Each new row is followed by its nearest point in the smallest flat space through zero that holds the rows named last above it.
Gik (5 x 33):
|  13 |  23 |   6 |  -2 |  -3 |  -6 |  -9 |   2 |  -4 |  -6 |  -2 |  -9 |  20 |  -4 |   0 |  -3 |  10 |   3 |  -6 | -12 | -14 |  -8 | -17 |  -7 |  12 | -19 |   0 |  -7 |  20 | -12 |   4 |  -3 |  17 |
| -10 |   7 |  20 | -30 |   2 |   4 |  13 |  -9 |  -2 |   6 |   7 |  -1 | -12 |  10 |  -1 |   6 |  16 | -24 |  18 | -27 |  -8 |  17 |  -2 | -12 |  -7 |  -9 |  10 | -16 |  28 |  -9 |  -5 |   6 |  -1 |
|  18 |   7 |   6 |  -1 |  -4 |   1 |  11 |   4 | -14 |  16 |  -3 | -11 |   4 |  -5 |  13 | -17 |  14 |  -4 |  13 |  -7 |  -8 |  33 | -13 |  -9 |  -8 | -10 |   9 |   8 |  33 |   0 | -13 |   5 |  13 |
|   7 |   7 |   1 |  -3 |  -2 |  -7 |   2 |   7 |  -4 |  12 |  -8 |  -8 |   6 |  -6 |   5 | -11 |  14 |  -8 |   7 |   0 | -14 |  18 | -11 |  -1 |  -6 |  -5 |   8 |   1 |  18 |   5 |  -2 |   5 |   4 |
|   5 |   7 |   8 |  -1 |   6 |   1 |   8 |  -4 |   1 |   7 |  -7 | -10 |   8 |   2 |   7 | -14 |   4 |   0 |  -1 | -11 |   2 |  16 | -11 |  -8 |   3 | -11 |   9 | -11 |  12 | -12 |  -8 |   8 |  13 |
New rows:
|  -9 |  -3 |   4 | -15 |  10 |  -8 |   4 |   9 |  19 |   2 | -14 | -15 |  14 |   1 |   3 | -22 |   9 | -12 |  -3 |  16 |  -6 |  13 |  12 |  11 |  -2 |  10 |  23 | -21 |  -8 | -13 |   1 |  13 |   7 | | | -12 |   0 |   0 |  -3 |  12 | -10 |   4 |   1 |  16 |  13 | -20 |  -8 |   6 |   0 |   1 | -15 |   5 | -10 |  -4 |   3 |  -4 |  13 |  -8 |   4 |  -2 |   1 |  14 | -20 |  -9 |   0 |   2 |  15 |  -2 |
|  40 |  -2 | -10 |   0 |   1 |   1 |  -2 | -10 | -12 | -15 |  13 |   2 |  -5 | -13 |  27 |  18 | -29 |   9 |  -8 |  -8 |   5 |   3 | -11 |   3 |   1 | -21 | -11 |   5 |   2 | -16 |  -4 | -10 |  15 | | |  19 |   4 |   2 |  11 |  -6 |  11 |   0 |  -4 | -13 | -10 |  12 |   0 |   5 |   0 |   5 |   1 |  -9 |  18 |  -4 |  -6 |  11 |  -6 |  -1 |  -8 |   9 |  -8 | -10 |  13 |   9 | -10 |  -7 |  -9 |  15 |
|   1 |  11 | -14 |   5 |  -1 |   4 |  13 |  -3 |  -3 | -13 |   3 |  16 |  13 | -10 |  15 |  13 |   1 |  10 | -11 |  -5 |  23 | -13 |  -6 | -12 |  -8 | -18 |   7 |   8 |   7 |   1 |   1 |   1 |   7 | | |  9 |  3 |  1 |  6 | -2 |  5 | -1 | -3 | -5 | -7 |  5 |  0 |  4 |  0 |  2 |  1 | -5 | 10 | -4 | -4 |  6 | -6 | -1 | -4 |  7 | -5 | -5 |  4 |  3 | -7 | -3 | -5 |  8 |

Doziz, 5 rows:
|  15 |   1 |   5 |  -2 |   2 |  -8 |   0 | -25 | -12 |  15 |  21 | -10 |   7 | -15 |  19 |  -4 |   2 | -12 | -26 |   2 |  -5 | -13 |  -2 |   1 |  22 |   3 |   0 |  16 |  17 |  -2 |  15 |   6 |  25 |
|   6 | -20 |  19 | -19 |   2 |   6 | -11 | -17 |  -8 |  13 |  34 |  -8 |  18 | -18 |   8 |  -9 |  -3 |  -4 | -23 |   4 |  -6 |  -8 |   0 |  -2 |  15 |  13 |  -8 |  16 |   4 |  -1 |  14 |  -6 |  16 |
|  14 | -22 |  15 | -15 | -15 | -13 |  -9 |  -3 |   9 |  22 |  13 | -10 |  14 |  -8 |   8 |   1 |  32 |  -3 | -20 |  -7 |  -9 |   2 |   4 |   9 |   7 |  16 | -13 |   4 |   6 |  27 |  -4 |  -3 |  11 |
|  12 | -14 |  15 | -14 |  -6 |  -8 |  -7 | -15 |  -2 |  17 |  20 | -10 |  11 |  -8 |  12 |  -3 |  16 |  -5 | -23 |  -2 | -10 |  -4 |  -3 |   4 |  13 |  14 |  -8 |  12 |  12 |   8 |   1 |   0 |  15 |
|  18 | -19 |  10 |  -9 | -11 | -11 |  -4 | -10 |   4 |  27 |  17 | -11 |  19 | -17 |  11 |   2 |  23 |  -9 | -30 |  -5 |  -5 |  -5 |   9 |   8 |  18 |   8 |  -9 |   6 |   6 |  26 |  11 |   1 |  20 |
New rows:
| -11 |  15 |  -5 |   3 |   5 |   0 |  -7 |  -5 | -12 |   6 |   1 |  10 |  -7 |  -5 |   7 | -25 |  -8 |  -7 |  19 |  -8 |   9 |  -6 |   5 |  16 |  12 | -12 |  14 |  12 | -18 |   2 |  -5 |   0 |  -4 | | | -1 | 10 | -6 |  7 |  5 |  1 |  0 |  1 | -5 | -7 |  1 |  2 | -6 | -7 |  3 | -4 | -8 | -2 | 10 |  3 |  6 | -3 |  3 | -3 | -3 | -5 |  3 |  1 | -1 | -4 |  7 | -2 |  3 |
|  -5 | -18 |   3 |  24 |  -2 |   7 |   1 |  -4 |   0 |   2 |  -7 |  13 |  18 |  18 | -16 |  26 |   5 |  -7 | -34 |   5 | -10 |  16 |  -3 |   6 |   6 |   4 |   5 | -11 | -16 |  -6 | -22 |  29 |  -2 | | |  -1 | -11 |   2 |  -3 |  -4 |   6 |  14 |  -2 |   8 |  13 | -16 |   1 |  13 |  22 | -15 |  16 |  -1 |   2 | -25 |  -6 |  -7 |   5 |  -5 |   4 |  13 |  -4 |   4 |  -8 |  -4 |  -2 |  -9 |  14 | -13 |

vam (5 x 33):
|  13 |   0 |   7 |  17 |   2 |  -2 |  17 | -10 |  11 |  10 |  -7 |   6 |   9 |   0 |   5 |  -9 |  -8 |   3 |   5 |   1 |  12 |   3 |  -2 |   3 |  18 |  15 |  -1 |   0 |  -4 |   5 | -13 | -22 |   2 |
|  15 | -10 |  -1 |  26 |  11 |  -4 |  15 | -10 |  19 |   2 |  -3 |   2 |  21 |  -1 |  -6 |  -9 | -25 |   8 |   5 |  10 |  21 |  -7 |   0 |   4 |  30 |   9 |  -2 |  13 |   9 |  27 | -26 | -42 |   5 |
|  15 |  -2 |  -4 |   8 |   7 |  -5 |  12 | -12 |   4 |  14 |   0 |   6 |   9 |  12 |  -3 | -11 | -10 |  10 |  20 |   5 |  -2 | -22 |  -5 |   7 |  27 |  16 |  -1 |   3 |  -1 |  11 |  -5 | -12 |   4 |
|  16 |  -1 | -11 |   6 |  14 | -11 |   1 | -15 |   2 |  13 |   4 |   8 |   6 |  10 | -11 |  -3 |  -8 |   6 |  18 |  10 |  -1 | -27 |   1 |   4 |  12 |   3 |  -2 |   0 |   6 |  12 |   0 | -15 |  -2 |
|  16 |   0 |   3 |   0 |  -3 | -10 |  10 | -10 |  -1 |   6 |   0 |   3 |  -7 |  11 |  -4 | -12 |   0 |   4 |  21 |  -9 |  -4 | -12 |   4 |  13 |  14 |   8 |  -3 |  -4 |   1 |  -4 |   2 |   0 |  -5 |
New rows:
|   1 | -13 |  -5 |  14 |  -4 |  -9 |  -3 |  -4 |   9 | -12 |   1 |  -8 |   7 |  11 |  -1 | -14 |  -7 |  10 |  -1 |   1 |  -7 | -11 |  -8 |   3 |  16 |  14 |   6 |  18 |   6 |   7 | -14 |  -5 |   1 | | |   1 |  -8 |  -2 |   3 |   0 |   2 |   6 |   2 |   4 |  -6 |   2 |  -5 |   7 |   5 |  -4 |  -8 | -12 |   8 |   7 |   0 |   1 |  -8 |  -3 |   6 |  21 |   5 |   0 |  11 |   5 |  13 |  -9 |  -6 |   6 |
| -14 | -11 |   3 |  29 |  13 |  24 | -22 |  -2 |   5 |  -5 |   3 | -19 |   7 | -16 |   2 |  -5 |  -9 |  -8 | -14 |   8 | -17 | -21 |   4 |  -3 |  -5 |   5 |   3 |  17 |   6 | -15 | -12 |  -1 | -15 | | | -9 | -4 | -5 |  1 |  4 |  5 | -6 |  6 |  1 | -6 |  2 | -3 |  7 | -4 | -2 |  6 | -5 |  1 | -9 |  8 |  2 |  0 | -3 | -6 | -2 | -5 |  1 |  7 |  3 |  9 | -4 | -3 |  5 |
|   6 |  20 |   7 |  20 |  15 |   9 |  -7 | -15 | -13 |  32 |  15 |  11 |   5 |   4 |  -3 |  -2 |   2 |   4 |  10 |  21 | -15 | -13 |  -9 |  -4 |  -1 |   3 |   4 | -18 | -28 | -10 |   9 |  14 |   0 | | |   5 |  13 |  -7 |  -1 |  11 |   0 |   0 | -13 |  -6 |  30 |  -2 |  16 |   4 |   7 |   7 |   4 |  10 |   1 |   8 |  13 | -11 | -16 | -11 |  -9 |  -4 |  14 |   2 | -13 | -15 |  -7 |  14 |   5 |   3 |

Vepo:
|  18 | -17 |   0 | -12 | -29 | -18 |  -6 |  20 |  35 |   8 | -16 |   1 |   4 | -21 |  27 |  -6 | -25 |  -3 |   3 |  17 |   0 | -15 | -10 | -12 | -18 |  15 |  -4 |  22 |  -7 |  -1 |  10 |  -1 | -12 |
|  17 |  -7 |  -4 | -14 | -26 | -23 |  -1 |  16 |  26 |   0 | -15 |   3 |  -5 | -24 |  14 |  -8 | -16 |  -3 |   9 |  10 |  -6 | -11 |  -2 | -13 |  -6 |  12 |  -6 |  28 |  -5 |   3 |  -3 |   4 |  -9 |
|  13 | -17 |   5 | -20 | -26 | -15 |  -9 |  20 |  17 |   7 | -17 |   1 |   3 | -23 |  23 |   5 | -22 |  -5 |   4 |  19 |   1 | -13 | -11 | -16 | -29 |  18 | -11 |  27 |  -4 |   0 |   9 |  -1 |  -8 |
New rows:
|  -6 |  22 |  11 | -32 | -13 | -21 |   8 |  -4 |  -6 |  11 | -10 |  -2 |  -8 | -18 |   1 |   7 |   5 |   3 |  -3 |  -9 |  -7 |  -6 |  -3 | -12 |  12 |  -9 | -30 |  -9 | -16 |  11 |  -8 | -11 |   1 | | |   2 |   4 |  -1 | -10 |  -4 |  -8 |   1 |   2 |  -7 |  -5 |  -4 |   2 |  -8 | -10 |  -6 |   2 |   2 |  -2 |   7 |   0 |  -5 |   0 |   4 |  -7 |   0 |   3 |  -7 |  15 |   1 |   4 |  -9 |   4 |   1 |
|   1 |  -5 |  -2 |   9 |   6 |   9 |  11 |   0 |  14 |   4 |   7 |  -4 |  18 |  12 |  25 |  -8 |  -2 |  -5 |  -4 | -10 |   3 |   0 | -11 |  16 |   0 | -10 |   3 | -23 |   0 |   1 |  12 |  -4 | -13 | | |   0 |  -6 |   0 |  15 |   3 |   9 |  -1 |  -2 |  17 |   8 |   5 |  -3 |  10 |  13 |  10 |  -7 |  -5 |   3 |  -9 |   1 |   6 |  -2 |  -5 |   9 |   3 |  -5 |  11 | -20 |  -3 |  -5 |  13 |  -6 |  -3 |
|  -4 |  -2 | -15 |  15 | -31 |   2 |  19 |   4 |  25 |  16 |  15 |   9 |  -3 |   6 |   4 |  -5 | -12 |   1 | -36 |  12 |   3 |  -6 |  -1 |   7 |   0 |  -7 |   5 |  -9 |  -2 |  -3 |  14 |  -4 | -21 | | |   6 |  -7 |  -3 |  12 |  -5 |   1 |   0 |   3 |  28 |   7 |   1 |  -2 |   8 |   5 |  14 | -12 | -10 |   2 |  -6 |   3 |   3 |  -5 |  -5 |   6 |   5 |  -2 |  10 | -11 |  -5 |  -4 |  11 |  -4 |  -7 |

Nos:
|  -8 | -14 |  -6 |  -6 | -20 |  10 |  -6 |  15 |   1 |  -7 |  -3 |   5 |   5 |   8 |  -6 | -10 |  11 | -17 |  -6 | -23 |  -5 |  -8 |  -8 |   7 |  -6 |  -3 |  10 |  16 |   6 |  10 |   3 |   4 |  -8 |
| -12 |   2 |  -8 |  10 |  -9 |   4 |   7 |   3 |  12 | -10 | -13 |   7 |  -7 |  -4 |  -5 |   8 |   9 |   6 |  -7 | -14 |   2 |   1 | -11 |   2 |   6 |   2 |   8 |  19 |  13 |  -5 |  -8 |  18 |  10 |
| -24 |  18 |  -9 | -21 | -24 |  -8 |   5 |  19 |  15 | -11 |   9 |  13 |  -3 |   1 |   5 |  -6 |  -9 | -26 | -11 | -13 |  -4 |  -5 | -31 |  10 |  -9 | -13 |  12 |  10 |  27 |  22 |  11 |  -9 |   7 |
|  -2 | -11 |   6 |  13 | -20 |  14 | -10 |  22 |   6 | -10 |  11 |  -5 |   7 |  -6 |   8 |   1 |   4 | -15 |   1 | -19 |  -6 |  12 | -20 |  23 | -17 |   7 |  17 |   9 |  14 |  12 |  31 | -22 |   7 |
|   0 |  -5 |   0 |   7 |  -5 |  -6 |  12 | -10 |   5 |  13 | -32 | -10 | -20 |   6 |   3 |   6 |  11 |  13 |  -7 |   9 |  14 |   4 |  -3 | -15 |   2 |   7 | -20 |  -5 |  27 |  -6 | -20 |  31 |  49 |
New rows:
|   6 |  21 |   2 | -20 |  -5 | -15 |  -8 |  10 | -17 |  15 |   7 |  13 |  -3 |  17 |  10 | -19 |  -8 | -13 |   4 |   9 |  -2 |   4 |  -4 |   3 | -17 |  -5 |  -8 |  -7 |   0 |  11 |  36 |  -8 |   8 | | |   1 |   5 |   5 | -20 |  -5 |  -9 |  -3 |   6 |  -4 |   8 |  13 |  -4 |   2 |   6 |   9 | -11 | -12 | -18 |   1 |   9 |  -2 |  -2 |  -6 |   1 | -12 |  -7 |  -6 | -16 |   6 |  16 |  12 | -19 |   4 |
